Here is a tiny trained network, its code and every weight. The questions are about switching its units off for an input and a class, where a switched-off unit gives its printed mean instead of its output.

import numpy as np


def w(rows, s, z=0):
    codes = np.array(rows[::2]) - 128.0
    scale = np.full(codes.shape[1], s)
    scale[-1] = z or s
    return codes * scale


def f(y):
    return y / 2 * (1 + np.tanh(0.7978845608 * (y + 0.044715 * y**3)))


def log_softmax(a):
    a = a - a.max(-1, keepdims=True)
    return a - np.log(np.exp(a).sum(-1, keepdims=True))


def net(x, mask):
    res = np.array(x, float).reshape(1, 3) / 4 @ E
    y = f(res @ A[0][:, :-1].T + A[0][:, -1])
    res = res + np.where(mask, y, B[0][:, -1]) @ B[0][:, :-1]
    return log_softmax(res[-1] @ U[:, :-1].T + U[:, -1])


A, B = {}, {}
E = w([
[162,42,200,162,41,215,219],'x0',
[14,173,152,2,118,253,101],'x1',
[194,237,31,141,53,173,163],'x2',
],0.0066)
A[0] = w([
[224,56,101,244,148,2,177,121],'n0',
[146,78,188,137,81,184,196,124],'n1',
[173,220,39,121,66,176,148,112],'n2',
[107,176,83,100,210,76,46,123],'n3',
[80,154,157,75,119,196,105,119],'n4',
[168,217,33,118,52,169,162,139],'n5',
[107,180,94,107,195,88,58,118],'n6',
[88,43,205,119,192,87,104,114],'n7',
[83,189,83,104,178,63,47,116],'n8',
[126,71,185,135,49,175,193,116],'n9',
[139,67,184,142,66,201,193,125],'n10',
[80,161,154,57,108,183,109,104],'n11',
[71,151,150,76,122,203,104,114],'n12',
[66,152,155,65,114,193,107,112],'n13',
[77,48,224,85,209,120,79,123],'n14',
[112,182,72,95,185,87,57,131],'n15',
[163,224,47,152,65,157,178,118],'n16',
[104,159,132,88,117,164,122,247],'n17',
],0.0067,0.012)
B[0] = w([
[136,217,166,124,61,120,77,245],'n0',
[189,150,98,157,165,183,166,169],'n1',
[158,57,168,53,145,141,78,177],'n2',
[173,138,114,161,156,171,155,177],'n3',
[140,179,136,117,94,115,97,155],'n4',
[123,70,169,111,151,135,104,195],'n5',
[167,137,99,151,164,178,159,164],'n6',
[169,80,159,50,138,157,64,162],'n7',
[192,138,105,158,165,187,150,173],'n8',
[207,147,73,141,177,193,162,168],'n9',
[176,146,106,168,157,172,156,177],'n10',
[166,174,129,63,94,126,91,151],'n11',
[139,185,132,104,92,128,91,156],'n12',
[149,179,131,94,84,127,92,157],'n13',
[144,90,157,106,143,136,98,171],'n14',
[175,128,120,170,160,166,161,173],'n15',
[150,75,169,82,140,134,88,182],'n16',
[66,124,185,255,132,99,158,237],'n17',
],0.011)
U = w([
[162,146,93,154,175,170,205,127],'0',
[130,216,142,127,61,110,86,125],'1',
[132,8,157,103,149,132,84,125],'2',
[47,112,149,187,127,75,212,253],'3',
[115,113,68,96,119,110,146,79],'4',
[117,116,80,90,122,107,160,80],'5',
[119,109,62,98,119,111,140,76],'6',
[118,114,62,96,122,109,146,83],'7',
],0.016,0.0061)

Each question gives the input, the list of numbers given to net, and the class t.
The units are the neurons (one row each of A and B). Each row of codes is followed by its name. A weight is (code - 128) times the scale printed after its matrix; where a second scale follows, it is the last column's (A, B and U).
mask holds one flag per neuron, in row order. A switched-off neuron (its flag False) gives its mean, the last column of its row in B, instead of its output. The means were averaged over made-up inputs and are rounded, as every weight is.
A unit's drop is (log p(t) with every unit on - log p(t) with that unit switched off) / (log p(t) with every unit on - log p(t) with every unit switched off).
The circuit of an input: a set's keep is (log p(t) with only the set's units on - log p(t) with every unit switched off) / (log p(t) with every unit on - log p(t) with every unit switched off). Starting from the 12 units with the biggest drops (on a tie, the unit counted first), units are removed one at a time, each time the one whose removal leaves the highest keep (on an exact tie, the one counted first), for as long as the keep stays at least 0.8.
circuit, biggest first: the units of the circuit, biggest drop first
unit that matters most: the unit with the biggest drop
k most important neurons: the k neurons with the biggest drops, biggest first
drop of u: that unit's drop, to one decimal
input [-5,-6,-3], class 1: 4 most important neurons => [n0; n9; n1; n10]
input [-8,-7,-4], class 0: circuit, biggest first => [n8]
input [-8,8,0], class 0: 2 most important neurons => [n8; n0]
input [3,3,0], class 3: 2 most important neurons => [n0; n17]
input [5,-5,6], class 2: circuit, biggest first => [n16; n5]
input [-4,-7,-7], class 1: 4 most important neurons => [n0; n5; n2; n16]
input [2,1,-3], class 3: 2 most important neurons => [n2; n16]
input [-2,-5,-2], class 1: 2 most important neurons => [n0; n17]
input [4,-2,-3], class 0: 2 most important neurons => [n9; n1]
input [2,-1,4], class 2: drop of n0 => 0.1
input [-4,-6,-2], class 1: drop of n0 => 1.6
input [4,-7,-5], class 1: drop of n0 => 0.9
input [-5,0,-2], class 0: drop of n11 => 0.0
input [-2,-2,-3], class 3: unit that matters most => n2
